Here is a tiny trained network, its code and every weight. The questions are about switching its units off for an input and a target symbol, where a switched-off unit gives its printed mean instead of its output.

import numpy as np


def w(rows, s, z=0):
    codes = np.array(rows[::2]) - 128.0
    scale = np.full(codes.shape[1], s)
    scale[-1] = z or s
    return codes * scale


def norm(h):
    return h / np.sqrt((h * h).mean(-1, keepdims=True) + 1e-5)


def f(y):
    return y / 2 * (1 + np.tanh(0.7978845608 * (y + 0.044715 * y**3)))


def softmax(a):
    e = np.exp(a - a.max(-1, keepdims=True))
    return e / e.sum(-1, keepdims=True)


def log_softmax(a):
    a = a - a.max(-1, keepdims=True)
    return a - np.log(np.exp(a).sum(-1, keepdims=True))


def net(x, mask):
    ids = ['ΛΞΠΣΦΨαβγδεζηθμ'.index(c) for c in x.split()]
    T = len(ids)
    res = E[ids] + P[:T]
    r = norm(res)
    for j in range(3):
        rows = slice(4 * j, 4 * j + 4)
        q, k, v = (r @ M[0][rows].T for M in (Q, K, V))
        z = softmax(np.where(np.tri(T) > 0, q @ k.T / 4**0.5, -1e9)) @ v
        o = O[0][rows]
        res = res + np.where(mask[j], z, o[:, -1]) @ o[:, :-1]
    y = f(norm(res) @ A[0][:, :-1].T + A[0][:, -1])
    res = res + np.where(mask[3:15], y, B[0][:, -1]) @ B[0][:, :-1]
    return log_softmax(norm(res)[-1] @ U[:, :-1].T + U[:, -1])


Q, K, V, O, A, B = {}, {}, {}, {}, {}, {}
E = w([
[141,125,130],'Λ',
[114,161,135],'Ξ',
[163,112,119],'Π',
[118,151,94],'Σ',
[156,108,117],'Φ',
[160,110,121],'Ψ',
[159,127,116],'α',
[161,128,116],'β',
[176,54,1],'γ',
[106,113,216],'δ',
[118,153,95],'ε',
[167,118,114],'ζ',
[158,106,123],'η',
[119,149,96],'θ',
[125,86,163],'μ',
],0.042)
P = w([
[227,65,2],'0',
[164,44,23],'1',
[160,58,41],'2',
[187,73,63],'3',
[177,71,71],'4',
[178,78,86],'5',
[197,85,90],'6',
[190,91,98],'7',
[199,82,99],'8',
],0.0039)
Q[0] = w([
[144,127,157],'H0',
[116,98,112],'H0',
[131,185,144],'H0',
[131,126,126],'H0',
[72,178,101],'H1',
[203,50,88],'H1',
[249,105,102],'H1',
[138,121,96],'H1',
[134,143,182],'H2',
[130,172,136],'H2',
[127,105,113],'H2',
[100,119,192],'H2',
],0.019)
K[0] = w([
[180,135,100],'H0',
[126,92,131],'H0',
[159,191,152],'H0',
[103,156,96],'H0',
[126,145,50],'H1',
[133,156,196],'H1',
[92,139,217],'H1',
[9,190,153],'H1',
[170,152,68],'H2',
[120,94,65],'H2',
[118,149,150],'H2',
[166,71,54],'H2',
],0.015)
V[0] = w([
[168,169,160],'H0',
[236,151,94],'H0',
[102,179,6],'H0',
[161,192,121],'H0',
[109,108,125],'H1',
[41,94,137],'H1',
[129,30,113],'H1',
[117,120,70],'H1',
[164,127,52],'H2',
[101,140,177],'H2',
[120,183,69],'H2',
[143,131,158],'H2',
],0.011)
O[0] = w([
[100,71,67,130],'H0',
[39,88,111,255],'H0',
[83,128,168,163],'H0',
[71,71,101,140],'H0',
[127,117,123,122],'H1',
[130,60,61,79],'H1',
[168,130,178,155],'H1',
[139,164,140,140],'H1',
[254,225,52,183],'H2',
[53,68,149,88],'H2',
[129,110,66,134],'H2',
[78,111,121,126],'H2',
],0.0079,0.0095)
A[0] = w([
[142,214,198,65],'N0',
[182,158,72,49],'N1',
[159,43,214,235],'N2',
[47,186,99,231],'N3',
[23,121,216,206],'N4',
[118,14,72,169],'N5',
[147,140,151,40],'N6',
[148,187,199,180],'N7',
[165,217,181,29],'N8',
[52,248,155,138],'N9',
[82,159,150,3],'N10',
[142,177,67,52],'N11',
],0.014,0.0042)
B[0] = w([
[85,65,93,166],'N0',
[77,141,143,221],'N1',
[108,37,167,222],'N2',
[165,43,116,185],'N3',
[7,33,194,179],'N4',
[126,88,155,254],'N5',
[131,117,110,118],'N6',
[89,43,85,184],'N7',
[54,110,88,183],'N8',
[205,49,190,179],'N9',
[203,151,157,114],'N10',
[84,140,152,191],'N11',
],0.011,0.0067)
U = w([
[16,131,85,51],'Λ',
[121,63,88,146],'Ξ',
[177,150,135,98],'Π',
[146,112,68,46],'Σ',
[175,149,145,95],'Φ',
[184,128,126,73],'Ψ',
[96,198,146,125],'α',
[104,186,141,117],'β',
[142,86,78,97],'γ',
[53,114,205,113],'δ',
[147,113,80,48],'ε',
[143,166,144,105],'ζ',
[251,114,165,67],'η',
[139,117,121,250],'θ',
[217,93,243,85],'μ',
],0.021,0.018)

Each question gives the input, a string of symbols that net reads in full, and the target symbol t.
The units are the heads (4 rows each of Q, K, V and O) and the neurons (one row each of A and B). Each row of codes is followed by its name. A weight is (code - 128) times the scale printed after its matrix; where a second scale follows, it is the last column's (O, A, B and U).
mask holds one flag per unit, heads first, then neurons. A switched-off unit (its flag False) gives its mean, the last column of its rows in O or B, instead of its output. The means were averaged over made-up inputs and are rounded, as every weight is.
A unit's drop is (log p(t) with every unit on - log p(t) with that unit switched off) / (log p(t) with every unit on - log p(t) with every unit switched off).
The circuit of an input: a set's keep is (log p(t) with only the set's units on - log p(t) with every unit switched off) / (log p(t) with every unit on - log p(t) with every unit switched off). Starting from the 12 units with the biggest drops (on a tie, the unit counted first), units are removed one at a time, each time the one whose removal leaves the highest keep (on an exact tie, the one counted first), for as long as the keep stays at least 0.8.
circuit, biggest first: the units of the circuit, biggest drop first
most important unit: the unit with the biggest drop
k most important neurons: the k neurons with the biggest drops, biggest first
which heads matter: for each layer, one digit per head in row order, 1 if its drop is at least 0.15 and else 0, layers parted by /
drop of u: that unit's drop, to one decimal
input Λ β β μ, target μ: circuit, biggest first	(H2, N8, N0)
input θ Ψ μ η Π β α, target μ: which heads matter	011
input γ Π Π δ η, target δ: most important unit	H2
input Λ δ ε Λ ζ θ, target δ: which heads matter	001
input η μ Λ Λ θ θ Λ, target μ: which heads matter	010
input α Π α ε η, target η: which heads matter	001
input Ψ Λ Λ Π γ Φ δ Λ Φ, target δ: which heads matter	001
input γ Π Λ ζ μ β η, target μ: which heads matter	000
input α η Λ, target Λ: which heads matter	011
input Λ β η α η, target η: 2 most important neurons	(N4, N0)
input Σ μ Λ Λ Λ Π Φ, target μ: 2 most important neurons	(N7, N8)
input ε μ η η δ δ δ Σ μ, target μ: which heads matter	110
input η Ψ ζ μ Λ Ψ Ψ θ, target μ: drop of N3	-0.1
input γ Ψ α Σ δ β, target δ: drop of H2	2.1
input Σ δ δ Σ Λ, target δ: circuit, biggest first	(H2)
input Σ Ψ Σ δ Σ Λ Λ Λ α, target δ: drop of H2	1.9
input Λ θ η Ξ, target Ξ: drop of N9	0.2
